[[-24.4   4.0   2.8  -0.9]
 [ 30.4   2.6   2.4  -1.3]
 [-89.0   4.5   3.6  -2.7]]
:
[[-24.4   4.0]
 [ 30.4   2.6]]

[[-39.4  -1.3  14.0  18.6 -58.9]
 [-73.1  35.6  -1.2  13.5 -17.4]
 [-47.2   0.7  -6.1  13.3  73.7]
 [-33.6  26.1   4.5   2.8 -74.5]]
:
[[-39.4  -1.3]
 [-73.1  35.6]]

[[ 89.2  13.8 -36.4 -28.6 -62.5]
 [-34.0 -15.9  47.9  -7.9 -58.7]
 [-53.6 -19.6 -17.7  72.2 -53.1]]
:
[[ 89.2  13.8]
 [-34.0 -15.9]]

[[-35.2  84.9 -11.4 -34.8]
 [-25.7  31.0  16.6  21.6]]
:
[[-35.2  84.9]
 [-25.7  31.0]]

[[ 14.5  26.0  16.4  -8.9  79.6]
 [ 27.1  -8.2  22.9   2.0 -17.1]
 [-38.6 -65.3 -30.2 -41.0  -6.3]]
:
[[14.5 26.0]
 [27.1 -8.2]]

[[ 70.7  75.7 -32.7]
 [ 61.8 -60.9 -21.5]
 [ 12.9  37.7   9.9]
 [ 38.4   9.1 -24.6]
 [ 19.4 -11.0   4.1]]
:
[[ 70.7  75.7]
 [ 61.8 -60.9]]

[[ 37.5 -88.8 -76.6  -2.2]
 [ 23.0 -20.1 -19.8  -5.1]
 [ 33.2 -56.7 -53.7  -0.8]]
:
[[ 37.5 -88.8]
 [ 23.0 -20.1]]

[[-67.6 -20.9]
 [-24.5 -39.8]
 [ 17.0   8.3]]
:
[[-67.6 -20.9]
 [-24.5 -39.8]]
